Below is a small trained network, with its code and all its weights. Each question gives an input and a target symbol and asks what happens when units are switched off, that is, made to give their printed mean instead of their output.

import numpy as np


def w(rows, s, z=0):
    codes = np.array(rows[::2]) - 128.0
    scale = np.full(codes.shape[1], s)
    scale[-1] = z or s
    return codes * scale


def norm(h):
    return h / np.sqrt((h * h).mean(-1, keepdims=True) + 1e-5)


def f(y):
    return np.maximum(y, 0)


def softmax(a):
    e = np.exp(a - a.max(-1, keepdims=True))
    return e / e.sum(-1, keepdims=True)


def log_softmax(a):
    a = a - a.max(-1, keepdims=True)
    return a - np.log(np.exp(a).sum(-1, keepdims=True))


def net(x, mask):
    ids = ['ΓΛΞΨΩδεπτ'.index(c) for c in x.split()]
    T = len(ids)
    res = E[ids] + P[:T]
    r = norm(res)
    for j in range(3):
        rows = slice(3 * j, 3 * j + 3)
        q, k, v = (r @ M[0][rows].T for M in (Q, K, V))
        z = softmax(np.where(np.tri(T) > 0, q @ k.T / 3**0.5, -1e9)) @ v
        o = O[0][rows]
        res = res + np.where(mask[j], z, o[:, -1]) @ o[:, :-1]
    y = f(norm(res) @ A[0][:, :-1].T + A[0][:, -1])
    res = res + np.where(mask[3:7], y, B[0][:, -1]) @ B[0][:, :-1]
    return log_softmax(norm(res)[-1] @ U[:, :-1].T + U[:, -1])


Q, K, V, O, A, B = {}, {}, {}, {}, {}, {}
E = w([
[59,56,85,131,72],'Γ',
[136,102,192,171,176],'Λ',
[88,152,166,87,177],'Ξ',
[90,54,185,117,162],'Ψ',
[174,148,84,129,170],'Ω',
[157,154,102,101,157],'δ',
[147,114,84,3,119],'ε',
[218,75,171,133,131],'π',
[171,95,221,127,110],'τ',
],0.022)
P = w([
[91,240,71,187,18],'0',
[153,117,109,78,254],'1',
[145,118,102,77,252],'2',
[155,126,105,79,238],'3',
[130,142,92,78,225],'4',
[133,125,93,68,222],'5',
[140,129,88,76,215],'6',
[144,129,97,73,214],'7',
[127,121,81,70,214],'8',
],0.0058)
Q[0] = w([
[134,150,123,251,142],'h0',
[42,145,85,123,108],'h0',
[130,179,96,193,89],'h0',
[85,253,114,230,68],'h1',
[136,92,128,61,239],'h1',
[176,192,148,176,109],'h1',
[123,34,202,101,141],'h2',
[136,139,94,84,104],'h2',
[140,59,117,78,135],'h2',
],0.03)
K[0] = w([
[197,157,155,120,230],'h0',
[110,51,75,117,155],'h0',
[154,104,155,59,176],'h0',
[184,97,109,98,251],'h1',
[86,144,97,194,8],'h1',
[217,101,95,115,144],'h1',
[73,113,100,170,29],'h2',
[145,84,100,115,146],'h2',
[91,97,82,126,114],'h2',
],0.031)
V[0] = w([
[121,145,144,119,107],'h0',
[149,66,68,141,121],'h0',
[117,117,139,105,162],'h0',
[148,149,117,4,113],'h1',
[216,89,90,156,149],'h1',
[169,73,130,89,77],'h1',
[102,151,129,120,89],'h2',
[156,144,171,90,133],'h2',
[139,153,116,165,126],'h2',
],0.028)
O[0] = w([
[156,111,128,122,136,149],'h0',
[113,171,78,200,56,90],'h0',
[113,157,175,153,117,138],'h0',
[87,251,226,112,88,209],'h1',
[213,155,89,207,105,1],'h1',
[66,202,134,178,167,103],'h1',
[131,147,160,83,129,148],'h2',
[77,156,62,202,135,126],'h2',
[121,137,71,96,137,84],'h2',
],0.016,0.012)
A[0] = w([
[96,103,111,96,113,120],'n0',
[95,25,124,148,52,4],'n1',
[144,77,77,114,4,159],'n2',
[198,154,136,96,104,49],'n3',
],0.045,0.0037)
B[0] = w([
[122,169,131,175,92,240],'n0',
[162,84,251,229,132,225],'n1',
[99,168,22,5,61,250],'n2',
[217,138,180,141,196,194],'n3',
],0.03,0.012)
U = w([
[146,108,133,130,4,51],'Γ',
[71,77,148,53,117,140],'Λ',
[86,229,150,152,102,6],'Ξ',
[102,71,173,214,102,79],'Ψ',
[73,109,80,143,182,176],'Ω',
[119,136,55,184,109,253],'δ',
[159,154,54,68,96,165],'ε',
[213,162,141,126,141,98],'π',
[164,56,97,126,103,228],'τ',
],0.014,0.0046)

Each question gives the input, a string of symbols that net reads in full, and the target symbol t.
The units are the heads (3 rows each of Q, K, V and O) and the neurons (one row each of A and B). Each row of codes is followed by its name. A weight is (code - 128) times the scale printed after its matrix; where a second scale follows, it is the last column's (O, A, B and U).
mask holds one flag per unit, heads first, then neurons. A switched-off unit (its flag False) gives its mean, the last column of its rows in O or B, instead of its output. The means were averaged over made-up inputs and are rounded, as every weight is.
A unit's drop is (log p(t) with every unit on - log p(t) with that unit switched off) / (log p(t) with every unit on - log p(t) with every unit switched off).
The circuit of an input: a set's keep is (log p(t) with only the set's units on - log p(t) with every unit switched off) / (log p(t) with every unit on - log p(t) with every unit switched off). Starting from all 7 units, units are removed one at a time, each time the one whose removal leaves the highest keep (on an exact tie, the one counted first), for as long as the keep stays at least 0.8.
units of the circuit, in order: the units of the circuit, biggest drop first
unit that matters most: the unit with the biggest drop
top k neurons: the k neurons with the biggest drops, biggest first
which heads matter: for each layer, one digit per head in row order, 1 if its drop is at least 0.15 and else 0, layers parted by /
drop when u is switched off: that unit's drop, to one decimal
input Λ ε Ω, target τ: which heads matter => 010
input τ Ξ ε, target Ω: top 2 neurons => n2; n1
input π Γ τ ε Ξ δ π ε δ, target δ: units of the circuit, in order => h1; h0
input δ Ξ δ, target π: units of the circuit, in order => h1; n3
input δ Ξ Ξ ε π, target π: units of the circuit, in order => n3; h1
input δ δ Ξ π Ξ Ξ Λ, target π: which heads matter => 010
input Ξ Ξ Ξ ε Ξ δ τ, target Λ: units of the circuit, in order => h1
input Ω ε ε Ξ, target ε: which heads matter => 110
input δ π ε Ξ Ξ Ψ, target π: which heads matter => 010
input Ω Ψ δ Ξ π Ξ τ, target ε: units of the circuit, in order => n2; h1
input Ψ τ π, target Ψ: units of the circuit, in order => h1; n1
input Γ ε Ξ ε δ Ξ ε δ ε, target ε: which heads matter => 101
input ε ε Ξ ε, target Ξ: which heads matter => 000
input Λ Ξ ε Ξ, target τ: top 2 neurons => n1; n2
input τ τ Ξ τ, target Ω: unit that matters most => h1
input ε Ξ Γ Ω, target Ω: top 3 neurons => n1; n2; n0
input Ξ Ξ ε Ξ Γ Ω, target Ω: top 2 neurons => n2; n1
input Ξ Λ Λ ε Ψ Ξ Ψ τ, target Λ: top 2 neurons => n1; n3
input ε Γ Ω Ψ, target Ψ: which heads matter => 110
input Λ δ ε Λ, target τ: units of the circuit, in order => h1
input τ Ξ Ξ δ, target Ω: top 2 neurons => n2; n1
input ε Ξ Ξ τ, target Ξ: drop when h1 is switched off => 1.0
input Ξ Ω π Ψ Ψ Λ Ξ δ, target Λ: drop when h1 is switched off => 0.2
input ε ε Ψ Ψ ε δ, target Ξ: drop when h1 is switched off => 0.3
input Ψ Ξ ε π, target Ψ: drop when h1 is switched off => 0.7
input τ Ξ Ξ Ξ ε Ψ Ψ Λ, target Ω: top 2 neurons => n1; n2
input Ψ Ξ Ψ Ω, target Ψ: top neuron => n2
